[[ 27.8  19.6  -2.3  14.0  28.5   7.4 -12.3 -15.1  36.6 -62.0 -22.4   0.4
  -15.1]
 [ -0.2  -0.2   0.0   0.5   0.1   0.1  -0.1  -0.2   0.0  -0.4  -0.5   0.3
   -0.2]
 [  9.6 -10.7   3.5  -5.6  13.7 -20.3 -11.2  -3.7 -22.5  35.7  -5.0  10.2
   -3.7]
 [  7.3  13.0  -2.7   9.1   6.0  12.4  -0.2  -5.7  26.0 -43.5  -7.9  -3.9
   -5.7]
 [  1.4 -11.3   2.7  -6.4   4.6 -16.5  -5.4   0.4 -23.4  36.7   0.8   7.4
    0.4]
 [-11.1   3.1  -1.3   2.4 -13.2  12.2   9.4   4.6   9.0 -14.1   6.0  -5.4
    4.6]
 [ 28.4 -16.6   6.2  -9.0  35.3 -39.8 -26.7 -11.1 -36.7  57.9 -15.8  19.9
  -11.1]
 [ 24.3  19.3  -2.3  13.4  24.5   8.5 -10.1 -13.6  35.6 -60.1 -19.8  -0.3
  -13.6]
 [ -0.4  -0.2   0.4   0.7   0.1   0.0   0.1  -0.1  -0.1  -0.4  -0.9   0.2
   -0.1]
 [ 15.1  12.5  -1.3   9.1  14.9   6.5  -5.6  -8.9  23.7 -40.2 -12.5  -0.9
   -8.9]
 [ 32.3 -19.6   8.6 -11.5  40.7 -48.1 -31.5 -12.3 -45.6  72.1 -17.5  23.3
  -12.3]
 [ -0.5  -0.5   0.8   0.9  -0.2   0.0   0.3  -0.3  -0.1   0.0  -0.7   0.6
   -0.3]] gives -0.5

[[ 55.4  60.1 -22.2 -65.2 -14.2   3.9 -17.7  10.7  41.4  23.1  -5.4 -67.6
  -36.9 -23.0]
 [-42.6 -77.0   4.2  62.1  -5.3 -10.0  -6.1 -25.7 -31.9 -18.8 -31.8  55.2
    7.7  61.3]
 [ -4.4 -57.0 -11.1  38.6  -5.2 -35.2 -17.2 -47.9 -16.0 -17.5 -49.6  25.9
  -27.4  85.3]
 [  5.3  12.0 -33.4   5.0 -14.9 -60.9 -18.2 -64.6 -35.6 -28.9  21.8  21.1
    5.8 -43.8]
 [-28.1 -23.6  26.4   9.7  12.5  38.9  15.7  39.4  -0.8   2.5 -12.6  -3.3
    5.0  23.4]
 [  3.2 -24.3 -67.9 -33.4 -52.8 -67.8 -64.4 -74.6   5.2   2.6 -57.0 -25.8
  -60.8 -20.6]
 [-46.8  28.2  33.5  13.5  13.6  56.0  35.2  59.8 -29.9  -8.1  69.6  22.0
   72.3 -87.2]] gives -46.8

[[ -4.6 -11.6  53.6  70.6 -21.2 -33.8   5.1  38.4  83.4  36.2  64.6 -77.7
   16.4  -2.0  39.9]
 [ -4.6  61.6  61.8  34.4 -72.7 -65.6 -75.6  22.2   9.2  39.6 -22.7 -62.9
   45.0  34.1 -10.4]
 [-58.8 -65.5 -67.2 -29.5  44.5 -11.2  13.6 -69.4  50.9 -25.3 -73.3  28.2
  -60.1 -83.5  20.9]
 [ 71.3 -34.9  24.9   5.2  17.0  12.2 -76.7  62.3  32.8 -16.7  -5.1 -19.9
  -38.7  -6.2 -79.0]
 [ 82.2 -33.5 -50.4 -81.7 -78.6  57.8 -81.8 -55.1  76.1  -7.5 -78.0 -15.3
  -10.6  21.0  14.7]
 [ -9.4 -65.5 -71.2  -2.5  -9.2  40.1 -57.4  73.3 -28.9 -13.4 -69.7  76.7
  -73.3 -71.8  26.3]
 [-35.7 -34.6 -32.1  -2.6 -35.1 -77.0  48.9 -45.1 -13.8 -57.4 -79.4 -22.6
   53.9  10.4 -63.5]
 [-53.7  61.1 -31.5  71.7 -38.4 -54.7  29.8 -78.8  26.3   1.1  -0.1 -69.0
   57.5  63.8  14.8]
 [-68.2 -30.3   4.9  79.0  -1.1 -59.6 -42.6  72.5 -26.8  21.6  72.7  79.8
   38.3  -0.9 -21.1]
 [ -7.4  45.0  73.9  14.5 -55.8 -59.8  38.0 -64.5 -69.9  19.1  36.4 -29.0
   -5.7 -70.2 -30.1]] gives -7.4

[[-47.0  29.0 -27.7  -9.6 -28.4 -20.5 -21.6 -12.1  10.9   3.5 -72.5 -13.5
  -14.3]
 [-23.7  44.5  -5.3   5.3  43.9  29.4  10.4 -18.7  27.1  40.5  -9.8 -20.3
   44.4]
 [ 20.6 -30.8  34.5  41.3  18.4  -6.3  17.9  -1.4 -15.4  43.4  57.1  37.7
  -34.7]
 [ -6.3  28.8 -23.6 -24.5  -6.5  -8.9 -46.5 -13.3  -5.4  -5.3 -40.7 -41.6
  -51.2]
 [-17.2   8.7 -53.1  -7.9  -1.4   3.2  14.5   2.3  -5.6 -23.9 -50.8  57.8
   61.1]] gives -17.2

[[ 45.4  -4.1  10.9  -9.7  27.5 -55.8  45.8 -20.1  -1.3  45.9]
 [ 30.1 -18.8 -36.6   1.6 -15.6  12.3  37.8  26.5  -3.6  37.2]
 [ -4.3  25.2 -15.5 -23.9  42.9  20.3  37.8  17.2  22.3   5.4]
 [-31.1  10.5 -31.3   4.4  -3.3 -11.8  -2.2  31.2  -3.6  11.2]
 [  7.2  -7.1   5.6 -32.4  39.8  28.3  29.8   3.2  22.3   8.3]
 [ 14.8  -7.1  32.0 -15.4  24.4  12.3  13.8 -43.5 -13.0  11.2]
 [ 26.3 -10.0 -26.1  -4.1  27.5  12.3  13.8  21.8  27.1  31.4]
 [-19.6 -10.0  63.7   4.4   9.0  -3.8  -2.2 -10.8   5.8  -6.2]
 [ 14.8 -42.2  21.5 -15.4  15.2  12.3   1.8 -24.8   3.5   8.3]
 [ 11.0 -15.8  16.2  27.1   9.0 -15.8 -30.2 -34.1  17.6  37.2]] gives 11.0

[[-85.0  -9.1 -51.9   8.2 -25.6 -28.6   0.0  18.3]
 [ 43.1  35.8  53.2 -68.3   1.6 -24.4  -2.5 -15.5]
 [-22.6  37.5  35.0 -47.9 -61.4 -52.6  25.7  26.0]
 [  8.9   5.0   4.9  -8.4  15.6 -12.3  -4.7   3.0]
 [-17.0  -8.8 -22.7 -27.0  18.5 -35.7   1.6   3.5]] gives -17.0
---
17.7,8.1,1.7,-1.3,2.4,85.4,-0.2: 85.4, 17.7
-0.2,19.0,67.8,5.3,2.1,50.8: 67.8, 50.8
-25.4,-74.8,-30.7,47.8,-32.3,4.1,73.7: 73.7, 47.8
44.8,15.2,-33.3,81.2: 81.2, 44.8
-77.5,-75.5,2.1,-3.1,1.1,29.2,-2.6: 29.2, 2.1
75.8,57.7,-28.9,-14.9: 75.8, 57.7
---
[[-62.7   1.2  29.3  22.0 -43.4  16.8 -28.4]
 [-68.5 -12.4  28.3  38.3 -49.7  27.7 -49.6]] -> -12.4

[[ 68.8  22.5  31.1  23.9]
 [-18.0 -35.4   9.3 -59.1]
 [-33.1  23.8  41.9  28.6]] -> -35.4

[[ 45.5  10.5 -57.2  77.8]
 [ 53.4   6.7  34.3  48.1]
 [ 57.3  19.6  44.5  74.1]] -> 6.7

[[-47.5 -78.5 -25.2   9.8  15.3  61.7  38.4]
 [-14.2  43.9  68.0 -58.6 -21.8  83.9 -25.9]
 [-48.4  -9.9 -40.3   0.6 -21.8  22.8  72.5]] -> 43.9

[[-12.0 -21.2   3.3  -6.1   4.4  71.7  -0.8]
 [ 35.8 -62.2  -1.1   2.7  -3.9  18.8  -0.7]
 [-16.7  68.2   0.0   0.9  -8.1  11.1  -0.6]] -> -62.2

[[  2.4  11.8  34.6  -6.3  -9.6]
 [  8.0 -45.5  87.3   2.9 -67.0]] -> -45.5

[[ 58.4 -26.1  -5.3  -8.4  12.7  14.5]
 [-26.9   3.6 -62.8  16.1 -29.5 -71.7]] -> 3.6

[[ 49.1  -2.4  -4.7   1.5  22.8   0.9]
 [-38.2   2.4   2.3   1.2  71.9  -2.8]] -> 2.4

[[-44.1  54.2  78.7  17.3 -66.6]
 [ 44.7 -20.1 -74.0  73.6  84.0]] -> -20.1

[[  2.6  28.0  45.6 -32.7   6.3 -23.4  14.4]
 [ 87.5  19.2  41.1 -24.6  45.8  29.6  -2.5]] -> 19.2
---
[[-57.4  29.1 -73.1 -63.9]
 [ 41.8 -59.2  36.8  44.1]] -> 36.8

[[ 51.4  54.1   3.8 -72.4  27.1]
 [-24.1 -79.6  -9.1  74.3 -68.8]] -> 74.3

[[ 76.9 -54.5 -37.9  83.8]
 [ 82.3 -45.2 -47.0  26.2]] -> -47.0

[[-22.2  23.5  51.4   8.5 -81.9  29.0 -20.1]
 [ 66.2  40.3  88.8 -61.2  -3.9  37.5 -62.7]] -> 37.5

[[-71.4  72.9  51.2 -46.5]
 [ 53.7 -50.4 -81.1 -69.9]] -> -81.1

[[ 39.1 -46.6   5.0 -11.4]
 [ 37.9 -73.6 -74.7  74.9]] -> -74.7

[[ -9.7  21.7 -24.6  55.1]
 [-68.9 -55.0  22.4  11.6]] -> 22.4

[[ 48.0 -34.1 -17.1  21.6  39.8  -8.9  52.1]
 [ 64.0 -43.7 -11.9  29.6  36.1 -12.4  58.3]] -> -12.4

[[ -4.9  45.2 -25.0 -28.3  49.4  30.4  -7.8]
 [-21.1 -35.4  20.5  20.7 -77.0 -47.2   5.3]] -> -47.2

[[ 17.6 -29.1 -26.6 -26.6  78.3]
 [ 69.7  16.1   6.0   6.0   1.5]] -> 6.0
